In the rows, zero is written as 128.
Each row has a class, written after it, and each block has its own classes.
107 79 83 91 184 110 176 103 133 141 116 86 86 71 119 144 196 96 112 89 153 86 114 151 109 37 139 72 113 80 133 125 178 178 114 130 134 107 -> vedup
135 142 176 125 172 120 124 165 91 144 38 89 171 108 123 168 100 85 174 169 144 114 65 138 130 58 173 121 94 135 144 86 121 117 129 160 58 119 -> vipe
155 105 145 191 175 81 90 150 113 136 118 85 145 165 154 104 151 116 79 123 135 135 90 86 110 91 119 138 95 111 140 128 97 93 115 126 111 153 -> Neler
146 128 152 79 178 93 141 132 170 144 139 119 129 112 132 155 139 107 130 148 131 104 138 168 149 126 122 97 155 84 110 107 174 104 129 161 135 127 -> nel
189 105 143 158 209 122 158 145 130 179 125 106 126 90 128 136 143 114 142 163 115 111 66 144 174 143 136 152 167 162 115 110 144 149 127 81 136 67 -> vedup
139 148 140 182 164 88 97 139 117 123 81 131 146 140 135 134 113 134 134 124 151 154 134 162 96 158 151 84 130 123 135 122 136 124 111 128 89 177 -> nel
120 70 152 123 164 130 126 107 67 122 83 166 143 178 149 114 86 117 121 122 108 126 107 121 131 132 163 109 123 132 121 77 140 133 118 196 89 103 -> vipe
156 118 153 159 164 105 118 128 75 84 108 162 186 161 118 181 129 111 156 102 156 108 113 146 123 78 201 110 134 163 132 80 139 101 144 178 121 104 -> givo
120 53 88 59 120 164 156 81 79 147 104 110 171 138 109 136 135 88 92 117 166 115 159 109 120 49 142 102 53 109 139 150 161 97 97 134 81 81 -> vipe
155 83 121 46 160 151 180 98 137 91 93 80 161 77 114 135 105 81 133 96 142 142 105 86 141 41 137 84 120 88 134 154 148 139 80 124 107 57 -> nel
121 140 137 116 185 64 71 168 141 112 75 125 162 72 179 156 57 105 162 121 139 140 128 147 99 153 133 83 125 131 98 75 88 87 81 172 81 212 -> nal
133 140 154 242 160 101 103 149 78 141 95 162 114 130 151 172 126 83 138 157 141 114 68 134 129 90 190 150 178 97 142 109 129 146 175 147 150 129 -> Nako
142 102 121 61 162 111 118 123 111 174 125 70 132 150 107 150 133 94 143 122 158 80 133 141 117 55 140 108 97 128 101 125 128 74 85 145 126 117 -> Neler
135 176 144 107 206 38 60 165 178 148 144 107 162 180 164 97 107 71 69 93 103 117 140 108 66 148 153 167 86 101 108 134 94 106 125 122 162 145 -> givo
175 144 111 100 132 160 158 143 135 150 128 139 151 108 154 173 107 100 140 134 130 98 124 164 115 91 158 118 142 112 96 68 160 122 135 128 177 111 -> fesub
122 125 77 186 143 102 79 97 100 97 126 141 132 121 90 135 141 145 81 116 121 150 143 152 105 150 173 131 167 125 136 118 131 126 121 107 144 144 -> fesub
186 114 182 143 217 127 138 136 111 105 164 157 185 144 123 147 175 76 156 157 205 126 118 164 181 90 164 103 136 135 100 69 124 45 143 206 157 146 -> nel
139 78 123 100 188 191 190 130 128 152 63 130 133 90 131 140 127 145 179 166 137 102 96 149 190 100 127 121 120 106 113 180 147 138 139 88 119 66 -> nel
149 178 152 73 130 143 106 147 154 138 136 72 111 104 71 161 139 69 177 135 137 98 115 153 123 85 141 121 132 139 90 122 113 83 103 137 132 126 -> vuru
124 129 129 60 153 99 110 97 111 165 146 118 144 164 105 155 114 75 136 134 124 115 114 123 144 87 153 127 123 97 106 102 149 75 111 177 127 95 -> Nako
146 99 138 131 158 77 121 117 83 179 105 141 206 151 165 196 95 58 147 175 139 84 131 161 187 147 140 143 138 145 126 19 139 52 159 183 134 97 -> Tiru
176 155 196 173 150 124 114 147 110 125 141 152 184 155 113 117 168 107 163 180 189 134 99 140 163 89 157 124 124 138 102 138 125 83 155 141 112 142 -> nel
99 101 115 69 134 177 159 102 104 74 154 171 124 143 99 145 134 88 129 114 128 108 110 160 174 142 129 115 110 126 110 82 137 53 150 184 138 100 -> nal
131 148 136 122 159 84 122 137 97 94 119 143 135 90 145 173 130 116 122 122 119 116 62 139 146 106 146 105 146 106 117 70 144 89 122 188 145 114 -> nal
151 158 163 202 169 64 109 165 104 121 90 117 145 51 140 170 152 102 140 169 153 147 60 168 100 48 192 77 153 96 120 80 164 128 152 184 118 171 -> fesub
140 148 162 155 128 102 136 151 105 125 110 147 182 88 167 172 139 75 138 180 150 131 79 131 115 26 184 107 132 101 129 124 157 154 151 116 113 127 -> vuru
125 145 126 160 170 84 110 122 81 132 91 145 173 115 149 168 118 87 125 134 151 114 98 149 120 52 186 88 110 105 124 102 142 102 121 149 110 119 -> givo
93 154 124 64 112 145 98 107 131 141 151 96 91 149 105 127 137 75 119 119 96 80 120 114 145 80 116 144 126 93 101 143 115 110 110 131 166 104 -> vuru
145 61 127 179 204 98 167 101 93 178 90 173 154 107 146 223 129 65 122 176 153 105 117 162 171 100 179 108 170 119 145 97 182 132 147 123 154 116 -> vuru
134 107 90 152 165 87 124 124 119 133 102 141 133 118 129 112 104 134 138 105 137 111 139 169 126 187 167 120 153 143 95 84 116 126 106 124 119 126 -> vedup
150 103 145 184 185 92 123 103 76 116 96 170 144 142 90 147 165 109 118 140 145 108 75 140 162 63 202 126 168 105 136 58 145 148 153 184 107 62 -> tura
139 62 75 69 179 107 184 126 152 154 96 95 133 102 140 110 112 115 68 96 105 111 138 80 138 118 134 147 95 83 156 166 152 173 103 88 143 63 -> zifa
181 83 134 83 183 148 186 130 122 134 80 105 147 104 111 190 144 136 198 119 147 106 76 144 167 80 135 78 144 155 102 87 163 106 104 142 118 67 -> Neler
113 97 169 134 140 123 83 147 114 132 120 162 175 222 167 133 107 109 109 143 137 123 163 115 101 126 150 132 78 124 143 125 128 95 138 146 108 208 -> vuru
151 172 137 69 146 144 101 138 125 145 109 85 138 129 106 171 114 117 191 124 134 92 104 144 142 61 143 100 144 122 93 96 138 117 105 133 148 121 -> fesub
104 94 72 79 56 102 110 90 168 103 188 116 143 86 109 126 139 130 141 100 157 105 211 132 94 110 102 108 158 114 95 125 133 130 106 128 101 169 -> vedup
121 46 69 121 139 77 126 107 62 90 140 161 198 199 92 139 193 116 91 73 172 59 198 156 122 94 181 135 81 144 139 81 137 61 149 204 138 134 -> zifa
143 131 128 58 123 112 90 127 132 139 128 116 122 168 105 155 126 142 139 132 130 69 154 158 104 124 144 120 128 110 111 104 151 90 116 149 129 122 -> Tiru
148 135 141 85 155 116 125 122 115 128 106 136 155 116 110 183 129 115 160 139 137 85 116 166 158 102 158 103 173 116 105 125 172 100 115 144 162 100 -> nel
114 128 149 201 131 115 119 107 69 130 90 170 94 93 124 175 149 118 139 143 157 96 92 143 182 99 165 107 176 127 143 108 160 161 145 149 98 91 -> nal
125 69 89 121 139 74 149 97 88 162 95 120 95 191 115 125 157 151 90 62 171 103 190 145 75 120 164 75 89 101 143 155 184 171 119 147 106 103 -> vipe
185 89 91 168 117 133 167 126 91 105 141 170 161 114 168 117 135 139 121 102 160 133 150 163 91 92 176 93 125 118 80 40 141 107 139 202 127 113 -> fesub
140 96 138 153 173 75 138 113 79 109 130 152 153 129 150 163 206 133 81 116 142 121 62 103 156 56 135 99 114 89 144 103 185 110 145 183 121 86 -> nal
141 92 112 160 138 40 112 147 133 89 84 179 181 150 155 104 90 150 103 104 149 120 171 155 30 145 189 114 108 104 102 133 110 104 128 169 126 226 -> nel
170 152 164 118 119 145 100 109 142 145 161 144 148 146 100 161 121 81 154 171 138 111 138 145 181 178 121 148 178 169 113 63 127 79 136 128 140 112 -> Tiru
118 147 135 203 153 105 100 139 64 151 88 117 131 93 152 162 115 74 135 173 156 128 84 173 106 37 186 81 133 88 131 95 147 136 144 148 112 160 -> fesub
140 130 90 110 181 144 161 128 83 128 72 103 153 102 92 132 112 120 189 111 138 134 75 162 127 97 174 109 76 152 84 145 103 76 111 126 109 49 -> givo
147 85 80 116 88 179 174 157 101 112 93 151 175 132 164 152 83 81 144 86 185 77 145 158 73 98 172 99 85 114 103 124 142 92 129 104 169 162 -> vedup
151 100 126 52 172 143 156 115 140 141 140 90 148 114 100 163 134 93 150 139 137 150 114 116 159 104 129 106 119 110 109 147 157 88 100 120 129 73 -> vuru
100 117 98 70 142 111 134 124 174 167 78 115 133 92 122 164 104 119 149 134 160 123 159 143 125 106 120 81 108 54 122 121 153 125 115 139 102 150 -> tura
139 120 167 72 147 129 78 131 157 117 138 113 132 134 101 138 121 110 124 133 90 113 111 88 143 103 127 162 149 130 125 130 117 100 107 153 123 136 -> Nako
141 163 126 74 159 99 72 121 120 163 138 90 101 171 94 129 113 125 136 119 101 106 106 128 113 99 141 131 129 113 99 131 115 91 79 139 128 119 -> Nako
122 111 130 97 152 104 109 151 123 127 78 139 156 157 120 147 78 111 183 118 126 109 130 156 98 137 172 130 110 141 100 100 104 83 132 178 102 164 -> Nako
172 157 159 110 136 124 126 135 117 140 182 149 138 127 132 173 144 96 143 145 157 99 102 124 183 120 136 145 166 118 94 85 151 79 140 168 163 69 -> nal
131 77 52 91 185 155 147 127 150 134 74 114 136 110 171 102 41 132 167 91 97 142 134 137 112 162 108 100 126 89 62 110 91 133 102 103 129 115 -> fesub
128 85 82 81 152 137 192 113 129 130 118 120 179 138 142 118 148 98 128 119 151 114 126 138 116 61 114 109 59 78 109 160 135 104 146 109 132 106 -> nel
175 75 138 225 172 136 190 109 145 83 126 161 94 44 129 157 189 146 118 160 158 154 116 150 185 151 141 110 202 130 173 60 153 180 173 140 106 87 -> Tiru
122 129 129 224 120 99 100 141 95 139 115 138 124 108 121 152 147 71 139 155 133 101 96 140 138 115 128 127 172 95 117 104 144 114 166 147 111 136 -> zifa
167 172 166 139 119 87 85 163 145 157 157 75 143 124 139 127 132 87 120 126 166 122 109 94 135 121 124 126 137 92 110 118 145 82 105 137 142 143 -> vedup
134 164 154 152 148 105 83 157 109 56 117 129 102 154 105 65 138 160 161 70 132 159 89 110 103 131 180 124 130 149 98 142 63 134 113 176 136 149 -> Nako
124 95 132 173 157 175 142 121 97 136 50 138 143 47 170 168 101 79 167 150 130 103 45 110 195 75 131 93 188 100 120 108 158 171 115 88 111 85 -> vedup
129 151 146 117 108 149 89 142 124 103 113 147 160 165 121 114 107 122 122 148 131 128 111 110 135 172 154 166 112 126 123 141 108 86 144 106 156 128 -> Tiru
135 110 106 158 148 135 132 144 142 102 120 102 107 114 114 103 127 144 122 113 130 153 136 145 138 171 133 126 133 115 126 143 113 125 151 113 140 134 -> fesub
164 137 140 88 142 186 161 130 107 149 114 94 129 102 99 146 129 120 171 151 150 111 75 96 200 80 136 150 145 127 113 169 123 141 119 85 161 30 -> vipe
146 88 85 99 213 115 202 96 150 142 106 109 140 54 115 148 111 87 138 145 137 157 124 147 179 125 161 117 138 114 119 92 118 133 105 115 106 50 -> vuru
134 135 123 90 170 118 102 115 135 141 119 112 154 130 117 155 101 101 153 130 111 123 137 157 142 133 137 115 147 136 102 48 131 101 115 162 120 130 -> fesub
96 114 82 167 178 20 139 118 162 161 72 107 108 77 157 142 127 140 108 107 152 136 158 147 70 98 144 71 90 48 139 133 150 160 128 148 59 152 -> givo
160 138 85 140 152 164 157 161 148 117 95 100 114 72 121 96 148 161 149 106 138 159 110 152 87 128 152 116 104 122 93 156 118 155 132 84 132 102 -> fesub
184 147 112 120 128 72 132 141 150 82 152 118 161 132 79 104 141 170 124 95 199 168 190 157 107 131 181 96 110 151 143 101 96 127 104 132 103 154 -> tura
114 153 135 173 160 131 137 148 165 151 110 113 78 81 146 134 117 106 156 169 127 127 125 197 145 131 113 89 152 113 128 96 122 176 166 101 114 191 -> fesub
176 147 120 132 122 162 104 141 103 170 130 99 128 156 116 107 104 132 160 117 140 122 151 146 123 142 143 142 116 183 91 138 99 117 109 95 152 117 -> fesub
149 89 108 63 111 152 136 118 117 109 117 164 177 140 151 139 94 113 115 122 125 99 151 141 111 137 144 125 98 146 107 79 125 68 113 156 158 138 -> Tiru
72 122 127 91 181 72 70 104 105 130 112 98 122 159 121 136 78 60 127 131 106 131 108 122 111 100 155 107 126 63 107 112 112 92 96 178 111 141 -> vuru
143 160 102 47 156 179 162 127 151 139 120 68 111 111 110 113 114 101 125 117 124 106 114 137 129 78 119 130 81 94 121 143 105 108 89 97 146 93 -> nel
162 126 197 106 163 84 124 152 152 122 113 89 123 98 113 160 169 120 136 141 102 103 84 122 176 84 127 108 155 135 131 110 156 121 122 167 113 116 -> vuru
141 118 125 120 171 81 183 164 144 94 136 96 139 108 158 96 164 128 124 114 180 167 138 149 98 71 163 77 50 101 136 128 107 138 138 150 101 158 -> vuru
90 153 119 101 131 115 100 123 158 131 140 106 96 114 131 116 151 153 112 123 122 154 148 118 118 159 94 113 127 91 127 141 134 149 113 133 120 150 -> vipe
125 131 135 109 149 92 127 155 134 136 125 79 125 137 106 143 139 128 158 122 133 114 128 126 160 138 114 125 117 108 144 107 140 108 136 166 106 120 -> zifa
132 116 114 102 165 143 147 138 137 122 128 100 99 104 96 139 136 97 143 130 103 98 87 134 160 113 108 124 141 95 118 101 133 103 125 149 136 106 -> zifa

A new block, with new classes.
126 104 161 183 163 125 174 152 219 185 88 93 139 105 154 139 144 130 133 107 140 122 113 115 147 104 162 150 143 89 149 124 106 127 166 105 212 161 -> Fupur
106 142 124 115 129 101 132 145 90 139 155 125 123 144 105 139 125 115 124 129 166 146 121 132 130 135 121 167 129 185 129 118 125 131 131 94 153 113 -> luk
166 90 144 141 51 146 161 120 146 141 48 143 62 125 106 74 66 125 139 138 131 107 139 86 129 112 102 119 100 125 169 133 125 166 112 156 113 141 -> luk
153 131 104 105 151 91 116 158 112 130 123 114 135 163 123 123 102 106 142 130 162 136 139 100 117 135 118 143 160 121 119 134 127 118 104 104 167 126 -> Mafu
68 143 149 155 100 150 157 140 153 124 152 115 138 121 94 133 155 121 117 71 129 124 101 163 98 85 161 90 90 155 158 124 108 157 170 100 89 152 -> Kebi
115 107 135 163 167 153 89 159 151 116 148 137 131 131 155 110 159 140 125 124 154 109 133 157 167 132 157 76 177 174 116 131 143 131 86 106 64 77 -> Bopog
144 169 169 111 104 106 143 135 138 149 138 77 80 100 117 161 165 135 69 79 52 103 156 136 144 154 148 154 120 115 119 100 112 94 154 157 136 162 -> Faz
97 156 146 133 143 121 144 174 143 132 135 100 108 130 113 118 111 116 143 126 166 113 135 148 103 150 131 136 116 150 149 125 114 131 193 76 144 137 -> Faz
130 150 136 118 138 97 103 176 125 135 127 116 136 143 107 117 133 123 113 143 149 119 112 98 123 144 121 144 142 136 117 126 127 126 93 120 157 139 -> Kebi
151 142 132 144 137 134 120 105 168 139 113 124 121 112 113 165 140 141 122 129 104 116 145 125 107 124 171 132 139 96 121 134 122 110 140 147 141 132 -> Gop
127 86 131 156 106 113 191 130 173 153 132 126 151 91 149 108 126 144 114 96 131 112 87 113 158 136 113 125 141 178 149 125 110 148 106 81 153 102 -> luk
128 114 162 133 151 157 141 128 104 144 116 119 103 133 128 104 153 102 129 149 157 111 145 135 104 145 129 128 119 107 133 156 119 154 94 152 94 123 -> Fupur
144 116 119 141 106 133 128 111 116 126 110 127 109 131 123 137 115 134 129 152 128 133 134 124 118 126 126 132 125 136 105 123 132 134 128 149 111 114 -> luk
115 137 164 154 123 164 143 158 185 176 106 72 90 88 142 122 98 145 141 113 129 96 98 143 147 147 159 94 109 125 136 123 128 102 124 101 92 108 -> kag
108 121 120 143 110 132 167 140 147 128 125 107 114 104 147 134 123 136 118 116 144 124 117 162 133 168 143 125 132 183 141 100 164 113 181 102 72 117 -> Faz
112 179 98 81 142 130 60 119 119 115 119 140 184 148 106 126 142 130 111 119 126 112 147 98 108 128 133 209 155 101 137 114 137 149 148 66 105 164 -> Mafu
121 132 113 126 153 140 104 133 125 148 123 109 108 142 103 141 126 118 134 142 141 109 148 118 104 129 129 153 139 139 122 125 118 134 129 119 128 103 -> luk
156 135 121 131 110 125 123 121 151 148 128 127 115 128 121 135 101 135 141 144 124 136 139 104 103 107 144 118 109 126 109 142 144 120 105 133 100 142 -> Gop
144 162 113 122 144 106 103 131 127 124 127 130 136 151 128 124 114 128 118 166 135 141 128 102 159 129 106 173 115 118 89 118 123 134 129 144 144 143 -> Gop
97 141 123 115 152 138 155 149 111 130 99 85 132 109 134 126 143 131 106 115 87 119 93 120 170 130 136 155 126 119 148 130 115 103 145 88 206 124 -> Faz
121 139 116 138 143 143 87 125 147 126 128 137 114 138 130 125 129 121 134 157 153 109 140 133 112 120 147 146 139 131 129 142 144 145 127 94 87 144 -> Gop
181 120 131 94 111 111 132 80 90 104 138 146 175 113 128 182 147 152 128 137 79 185 151 126 68 124 159 107 148 74 89 137 142 97 127 188 135 139 -> Mafu
133 121 133 133 155 143 88 131 133 144 112 121 120 136 131 125 144 122 133 162 122 92 141 113 99 109 157 129 147 95 136 162 123 150 99 119 118 157 -> Gop
133 140 158 127 120 114 201 156 148 134 156 116 134 131 102 119 120 105 115 69 130 117 120 128 56 164 115 115 106 148 139 139 95 144 109 99 154 155 -> Kebi
130 170 134 120 149 111 96 174 133 131 121 111 114 143 133 131 106 113 111 130 111 127 87 122 196 129 82 154 134 95 127 114 105 116 159 130 193 119 -> kag
83 126 151 138 111 152 160 109 102 102 108 154 141 119 100 147 191 152 103 87 102 138 143 156 126 112 181 97 120 146 155 120 133 143 184 140 108 116 -> Faz
76 118 134 144 129 192 157 126 152 118 101 168 103 130 124 89 138 122 125 40 122 108 130 124 182 117 136 143 111 144 196 114 124 185 133 48 108 112 -> kag
68 121 137 98 152 150 84 147 156 115 152 125 127 106 123 105 189 107 86 166 151 118 69 164 166 138 132 177 170 184 158 110 133 123 142 98 187 131 -> Zik
139 143 139 86 147 114 137 160 194 179 83 63 121 94 119 145 148 128 93 96 67 75 133 96 112 142 97 183 147 91 135 121 95 112 176 172 153 166 -> Faz
128 82 153 150 135 113 114 171 189 143 146 144 108 111 169 145 145 112 146 109 147 73 112 185 154 175 131 82 204 143 171 128 132 124 181 138 136 113 -> Bopog
151 106 135 191 136 137 157 153 190 123 96 120 164 124 126 124 89 124 138 69 154 110 83 157 92 90 135 40 162 153 184 177 89 159 104 78 92 98 -> kag
177 79 104 158 84 82 147 140 151 131 144 136 131 129 142 171 93 151 161 125 124 159 130 141 81 103 117 51 130 113 109 142 157 95 162 169 84 103 -> Mafu
132 145 115 117 152 93 124 157 106 158 122 138 124 137 119 106 120 114 142 117 181 119 137 67 135 131 95 145 127 138 114 140 129 136 66 87 133 99 -> Kebi
89 76 132 137 189 144 129 183 84 136 98 144 146 169 132 103 157 147 125 81 117 102 112 130 166 88 142 109 140 155 158 193 113 149 40 43 196 89 -> Bopog
98 125 140 135 121 164 147 94 157 113 134 107 179 84 102 154 191 146 67 73 40 101 80 158 162 127 171 108 162 143 163 113 85 135 148 152 144 98 -> luk
127 143 130 134 161 119 106 176 113 126 130 111 140 154 121 123 109 123 105 138 130 142 97 121 137 101 111 132 134 126 130 124 105 158 121 102 169 109 -> kag
116 155 130 134 177 164 91 136 131 118 105 139 121 150 112 136 148 118 111 126 152 121 135 134 98 128 141 141 161 124 125 134 130 139 121 94 125 99 -> kag
81 151 102 117 135 170 105 106 68 97 125 107 97 141 133 115 129 117 142 149 142 113 157 147 159 142 142 138 88 142 88 100 133 163 171 120 60 97 -> Faz
127 148 103 130 137 117 98 133 117 103 112 140 120 162 123 133 136 131 127 132 137 121 143 121 157 145 119 146 139 150 104 121 148 115 140 110 142 114 -> Faz
137 137 134 127 123 122 91 141 101 103 143 120 131 158 101 130 135 116 118 159 125 128 121 131 130 131 144 129 126 116 105 132 121 143 114 162 149 108 -> Fupur
70 144 168 152 217 176 131 127 183 147 150 123 140 119 127 140 191 135 100 129 118 130 132 175 148 116 182 140 137 116 158 122 105 135 186 81 190 150 -> Gop
118 65 102 161 148 140 126 150 143 87 146 132 154 138 142 111 161 111 110 150 150 95 68 175 124 193 103 123 177 197 172 128 128 141 106 143 111 109 -> Zik
123 139 164 95 107 120 226 146 135 134 128 119 150 124 109 97 117 95 119 47 136 131 107 118 102 144 115 114 99 156 110 164 88 151 96 123 129 117 -> Fupur
126 99 155 186 160 151 143 114 203 144 79 107 115 112 145 103 143 140 132 111 128 63 136 135 165 107 161 109 126 93 129 157 65 178 122 108 158 131 -> Gop
93 97 141 148 146 152 153 136 119 120 97 100 132 127 121 121 159 133 131 103 79 88 89 143 198 144 123 136 123 111 170 148 69 136 128 155 185 121 -> luk
113 132 144 126 136 130 159 127 135 177 118 101 139 109 117 142 122 142 141 110 122 133 125 116 140 119 138 137 107 138 128 127 106 119 136 123 141 121 -> luk
136 115 128 111 120 121 113 147 110 142 137 115 117 146 111 114 121 105 149 143 144 124 136 95 115 115 127 144 111 121 123 141 126 156 91 145 122 125 -> Fupur
93 140 156 111 132 127 186 127 128 112 113 102 144 115 117 142 203 143 57 73 108 172 114 150 123 96 174 173 135 135 96 128 113 98 130 107 185 155 -> Mafu
91 106 122 130 103 143 140 137 123 132 76 117 116 93 151 117 135 156 148 107 115 78 134 115 150 150 158 164 124 122 157 128 148 144 160 74 89 136 -> Faz
133 123 119 108 106 134 118 108 95 106 127 133 126 149 104 122 137 124 134 121 134 138 156 117 103 108 147 129 117 118 121 131 128 145 108 135 109 133 -> Mafu
115 172 108 118 93 98 137 130 100 101 134 128 99 125 106 167 127 130 144 119 159 152 165 127 96 136 139 142 103 146 53 102 142 114 206 154 82 86 -> Faz
95 159 142 121 152 166 124 107 183 146 38 112 136 94 119 111 182 149 98 131 131 81 127 103 144 137 143 232 130 87 121 136 105 138 143 136 112 168 -> Gop
124 128 128 114 150 130 118 132 116 145 115 112 123 133 130 138 117 124 139 161 132 145 138 121 145 138 112 182 128 126 124 107 123 134 159 154 137 152 -> luk
100 61 128 134 152 166 111 122 160 116 157 126 179 115 141 105 179 132 130 140 111 103 94 136 143 123 141 145 146 138 167 145 118 183 94 110 137 127 -> Fupur
94 147 119 117 146 134 147 122 124 102 173 136 149 125 116 136 205 135 91 97 108 156 139 118 117 118 118 175 120 168 114 112 130 125 133 106 131 134 -> Faz
149 114 133 122 115 135 121 109 130 133 135 115 138 125 117 137 129 122 145 153 131 130 132 118 99 129 142 140 113 111 104 135 125 144 109 164 128 127 -> Fupur
112 154 119 106 193 133 85 81 92 149 163 103 172 142 117 190 217 153 74 106 125 144 166 159 108 117 206 123 164 154 49 123 145 94 79 103 106 86 -> Mafu
103 64 116 141 153 168 127 87 97 80 151 139 160 152 139 102 167 147 138 145 121 153 153 131 183 107 174 97 112 184 106 100 124 201 96 128 152 105 -> Faz
138 112 121 131 115 126 94 129 128 137 139 128 115 143 115 131 144 116 131 149 133 112 133 107 113 111 136 140 129 117 116 136 139 146 102 137 132 114 -> Fupur
148 126 91 138 119 134 14 79 122 123 140 123 123 155 126 158 148 134 149 180 121 104 160 116 137 84 168 110 148 76 93 110 145 133 132 139 130 121 -> Mafu
76 56 133 145 160 193 52 115 156 112 103 180 117 121 155 122 225 176 132 190 96 76 127 156 182 144 161 128 164 103 147 156 178 136 130 152 89 117 -> Gop
145 82 130 152 171 113 153 146 133 176 105 120 98 112 129 166 155 117 155 115 147 77 150 118 63 160 123 123 185 107 158 174 108 113 112 131 150 85 -> luk
140 137 139 135 164 138 129 128 137 135 115 122 132 134 130 110 124 126 128 161 151 137 135 122 134 128 134 130 123 129 117 144 117 137 100 140 110 141 -> Gop
151 107 105 132 121 146 102 106 105 68 138 172 113 167 146 92 75 126 154 165 122 154 161 126 188 158 88 148 111 145 102 97 140 180 134 133 101 123 -> luk
176 99 96 77 123 119 22 156 132 137 159 111 93 150 115 154 129 119 133 161 69 127 159 92 115 78 96 158 143 114 98 120 144 127 91 215 113 145 -> Bopog
102 193 170 115 129 125 189 94 102 134 86 146 161 92 117 154 194 150 84 65 133 147 109 136 158 163 159 127 125 128 77 137 128 72 115 133 133 107 -> Kebi
111 125 91 106 144 122 97 179 87 129 151 103 136 184 109 135 109 102 136 132 125 139 111 111 125 89 114 158 114 152 122 111 116 150 125 133 181 132 -> Bopog
121 140 143 82 177 150 144 120 77 121 123 75 197 99 111 135 159 129 135 151 105 157 87 115 127 138 153 155 119 98 99 169 88 104 60 172 172 104 -> Fupur
112 94 182 133 135 127 180 114 73 135 116 146 122 96 148 182 201 145 156 109 106 161 153 141 98 115 191 128 118 59 98 174 128 112 139 164 159 128 -> Fupur
91 133 108 117 111 154 126 103 62 80 121 177 178 143 80 152 161 134 103 98 113 144 138 133 50 99 166 159 145 153 163 136 132 184 151 89 82 125 -> luk
